Below are the code and all the weights of a small trained network. Each question names an input and a class and asks about switching units off, where a switched-off unit gives its printed mean instead of its output.

import numpy as np


def w(rows, s, z=0):
    codes = np.array(rows[::2]) - 128.0
    scale = np.full(codes.shape[1], s)
    scale[-1] = z or s
    return codes * scale


def norm(h):
    return h / np.sqrt((h * h).mean(-1, keepdims=True) + 1e-5)


def f(y):
    return np.maximum(y, 0)


def log_softmax(a):
    a = a - a.max(-1, keepdims=True)
    return a - np.log(np.exp(a).sum(-1, keepdims=True))


def net(x, mask):
    res = np.array(x, float).reshape(1, 8) / 4 @ E
    u = 0
    for l in range(4):
        y = f(norm(res) @ A[l][:, :-1].T + A[l][:, -1])
        res = res + np.where(mask[u : u + 7], y, B[l][:, -1]) @ B[l][:, :-1]
        u += 7
    return log_softmax(norm(res)[-1] @ U[:, :-1].T + U[:, -1])


A, B = {}, {}
E = w([
[151,214,116,171,123,37,38,115,126,225,87,155],'x0',
[219,250,179,165,40,215,191,55,141,112,193,167],'x1',
[60,128,50,185,62,154,5,50,44,62,190,45],'x2',
[126,125,132,122,125,132,130,127,124,135,125,121],'x3',
[99,171,181,196,222,91,215,83,22,132,110,63],'x4',
[131,127,133,129,125,129,129,132,123,123,123,124],'x5',
[133,124,125,125,131,133,129,126,123,136,124,128],'x6',
[203,38,163,248,125,197,92,142,121,135,39,121],'x7',
],0.0026)
A[0] = w([
[82,43,158,93,162,54,107,128,133,125,116,123,5],'0.n0',
[112,60,130,105,157,195,186,127,180,29,163,98,39],'0.n1',
[105,76,133,116,160,194,197,120,160,30,166,100,3],'0.n2',
[93,50,128,116,136,72,85,127,113,134,114,99,135],'0.n3',
[145,190,124,162,149,17,61,98,175,184,90,125,13],'0.n4',
[89,43,139,95,184,182,201,114,163,4,176,77,31],'0.n5',
[174,174,204,145,60,148,158,56,152,107,182,161,59],'0.n6',
],0.003)
B[0] = w([
[145,176,65,124,176,232,159,184,131,111,108,108,172],'0.n0',
[123,129,141,112,58,109,116,143,50,227,113,155,208],'0.n1',
[108,123,147,95,60,106,133,143,38,241,115,137,186],'0.n2',
[183,231,87,133,150,232,170,155,127,103,127,133,253],'0.n3',
[124,130,121,109,71,150,128,184,24,191,125,167,198],'0.n4',
[121,120,132,112,60,121,110,157,18,254,96,152,231],'0.n5',
[142,168,20,127,202,193,140,200,116,103,104,104,231],'0.n6',
],0.0037,0.002)
A[1] = w([
[108,133,196,158,164,68,177,100,114,106,118,54,7],'1.n0',
[117,134,139,112,130,116,138,125,131,128,137,140,101],'1.n1',
[122,113,144,127,148,115,127,117,166,123,126,135,70],'1.n2',
[79,175,98,4,151,65,170,82,143,135,204,100,41],'1.n3',
[100,145,117,40,139,90,146,90,146,135,172,117,1],'1.n4',
[69,23,118,112,201,30,86,154,139,110,100,104,17],'1.n5',
[100,153,207,168,174,60,197,93,92,103,114,24,32],'1.n6',
],0.0038,0.0027)
B[1] = w([
[132,98,112,129,173,145,99,86,122,144,146,218,157],'1.n0',
[118,113,137,148,127,116,122,129,129,105,120,118,142],'1.n1',
[137,116,131,125,122,117,129,131,112,127,128,123,130],'1.n2',
[66,131,165,255,84,88,139,235,119,37,119,189,253],'1.n3',
[86,126,161,212,88,98,141,204,138,69,120,167,167],'1.n4',
[173,221,77,119,155,222,153,134,137,112,122,77,183],'1.n5',
[134,77,97,110,193,163,100,68,125,138,183,247,207],'1.n6',
],0.0039,0.0023)
A[2] = w([
[176,53,183,182,148,134,106,93,164,118,87,85,9],'2.n0',
[60,111,98,148,96,137,71,54,110,97,169,46,3],'2.n1',
[119,146,133,120,141,111,144,132,128,129,124,115,102],'2.n2',
[130,132,189,85,163,99,197,147,212,156,117,155,19],'2.n3',
[130,86,111,63,48,122,81,155,254,98,146,132,24],'2.n4',
[141,123,179,99,172,112,188,149,188,171,95,152,64],'2.n5',
[77,141,98,152,96,136,76,88,103,108,159,82,83],'2.n6',
],0.0053,0.0022)
B[2] = w([
[30,137,138,159,79,103,153,188,165,83,150,157,170],'2.n0',
[212,83,202,79,142,54,171,120,188,117,87,96,240],'2.n1',
[129,109,120,122,115,136,98,123,144,121,134,135,148],'2.n2',
[170,83,149,106,98,66,59,62,126,69,127,34,235],'2.n3',
[95,96,131,183,252,154,100,24,69,145,163,214,222],'2.n4',
[161,85,135,106,99,85,96,62,127,64,158,48,251],'2.n5',
[201,84,186,71,137,64,165,119,172,112,102,106,251],'2.n6',
],0.0048,0.0029)
A[3] = w([
[159,229,140,129,85,198,182,87,171,100,176,126,39],'3.n0',
[129,212,128,155,96,52,53,109,139,253,97,126,4],'3.n1',
[81,86,67,78,181,121,105,172,131,144,98,70,46],'3.n2',
[125,63,163,223,99,178,122,155,161,121,77,115,55],'3.n3',
[143,86,164,213,114,161,137,166,173,128,67,110,58],'3.n4',
[102,135,169,166,209,113,202,69,66,145,131,116,112],'3.n5',
[67,103,72,95,175,111,110,179,131,139,102,91,66],'3.n6',
],0.0049,0.0018)
B[3] = w([
[89,144,65,171,213,151,103,176,160,171,23,35,220],'3.n0',
[87,20,172,47,68,218,253,158,42,154,151,99,212],'3.n1',
[171,193,131,178,119,179,156,88,149,155,117,100,217],'3.n2',
[60,203,126,87,120,46,154,159,121,101,185,160,223],'3.n3',
[72,178,118,102,117,74,136,147,130,97,177,127,212],'3.n4',
[139,83,86,106,107,161,9,100,201,158,146,201,251],'3.n5',
[158,196,124,195,119,188,151,99,161,147,117,97,208],'3.n6',
],0.0047,0.0029)
U = w([
[225,83,180,84,118,42,118,84,177,79,113,42,254],'0',
[149,213,68,170,179,222,147,149,168,154,78,51,153],'1',
[107,76,157,75,51,176,176,155,32,209,130,129,104],'2',
[119,89,107,151,191,157,55,55,145,148,163,253,71],'3',
[30,184,138,164,92,50,141,207,149,60,161,165,40],'4',
],0.0073,0.00092)

Each question gives the input, the list of numbers given to net, and the class t.
The units are the neurons (one row each of A and B). Each row of codes is followed by its name. A weight is (code - 128) times the scale printed after its matrix; where a second scale follows, it is the last column's (A, B and U).
mask holds one flag per neuron, layer by layer. A switched-off neuron (its flag False) gives its mean, the last column of its row in B, instead of its output. The means were averaged over made-up inputs and are rounded, as every weight is.
A unit's drop is (log p(t) with every unit on - log p(t) with that unit switched off) / (log p(t) with every unit on - log p(t) with every unit switched off).
The circuit of an input: a set's keep is (log p(t) with only the set's units on - log p(t) with every unit switched off) / (log p(t) with every unit on - log p(t) with every unit switched off). Starting from the 12 units with the biggest drops (on a tie, the unit counted first), units are removed one at a time, each time the one whose removal leaves the highest keep (on an exact tie, the one counted first), for as long as the keep stays at least 0.8.
circuit, biggest first: the units of the circuit, biggest drop first
unit that matters most: the unit with the biggest drop
k most important neurons: the k neurons with the biggest drops, biggest first
k most important neurons of layer l: the k neurons of layer l with the biggest drops, biggest first
input [3,5,7,-6,-2,-8,-2,-5], class 0: 2 most important neurons : (2.n6; 2.n1)
input [-2,7,-3,-2,8,5,1,1], class 3: 2 most important neurons of layer 1 : (1.n6; 1.n0)
input [2,1,6,-8,5,-3,2,2], class 0: unit that matters most : 2.n1
input [-6,-6,-2,-4,-5,-2,-8,8], class 4: 2 most important neurons : (3.n3; 3.n4)
input [-7,0,6,-4,4,-7,-3,8], class 4: circuit, biggest first : (3.n3; 2.n0)
input [3,-5,7,-5,8,3,-4,-3], class 3: 3 most important neurons : (1.n6; 3.n5; 1.n0)
input [6,5,8,4,7,-8,-3,2], class 0: circuit, biggest first : (2.n1; 2.n6)
input [-8,6,2,-4,-5,-3,4,6], class 2: 2 most important neurons : (0.n1; 0.n2)
input [3,-8,-6,-7,-8,2,5,-2], class 1: 3 most important neurons : (1.n5; 3.n2; 3.n6)
input [-5,7,-5,-4,-5,-8,-6,8], class 4: 4 most important neurons : (3.n3; 3.n4; 0.n3; 2.n0)
input [-5,-7,4,5,-7,0,4,2], class 1: 2 most important neurons : (3.n2; 3.n6)
input [-3,-2,-4,-8,-3,-7,4,-6], class 4: 2 most important neurons of layer 1 : (1.n3; 1.n4)
input [0,7,2,-8,8,6,-7,-4], class 3: 4 most important neurons : (3.n5; 1.n6; 0.n3; 1.n0)
input [1,-6,7,6,5,-5,-1,-7], class 0: 3 most important neurons : (2.n1; 2.n6; 3.n3)
input [7,-2,5,2,5,1,-8,-3], class 2: 3 most important neurons : (3.n1; 0.n4; 2.n5)
input [8,2,6,8,0,-4,-3,1], class 2: most important neuron of layer 3 : (3.n1)
input [-6,-8,6,5,1,-8,-1,6], class 1: 2 most important neurons of layer 0 : (0.n3; 0.n0)
input [5,-3,-7,-7,0,3,5,8], class 4: circuit, biggest first : (3.n3; 3.n4)
input [-1,7,2,-5,-3,-7,6,6], class 1: 2 most important neurons : (3.n0; 0.n6)
input [-2,-2,3,-7,0,5,-8,4], class 4: circuit, biggest first : (3.n3)
input [7,-2,6,-4,-1,6,5,-7], class 2: 4 most important neurons : (3.n1; 0.n4; 2.n5; 2.n3)
input [-6,-4,4,-1,-2,2,-6,3], class 2: circuit, biggest first : (0.n5; 0.n1)
input [-2,2,5,-4,4,-2,4,-2], class 0: 3 most important neurons : (2.n1; 2.n6; 2.n4)
input [5,0,-4,-6,1,3,8,-5], class 2: 2 most important neurons : (3.n1; 0.n4)
input [-2,-8,-2,6,7,-3,7,-8], class 1: circuit, biggest first : (3.n6; 1.n5)
input [4,-1,-7,0,-4,6,-5,8], class 4: circuit, biggest first : (3.n3; 3.n4)
input [1,8,5,-1,2,-7,7,-8], class 1: unit that matters most : 3.n0
input [6,2,1,0,5,3,-7,-5], class 2: 3 most important neurons : (3.n1; 0.n4; 2.n4)
input [4,-4,1,0,2,-3,2,1], class 1: 2 most important neurons of layer 0 : (0.n0; 0.n5)
input [6,5,-1,-4,6,8,-7,2], class 2: 2 most important neurons of layer 1 : (1.n5; 1.n3)
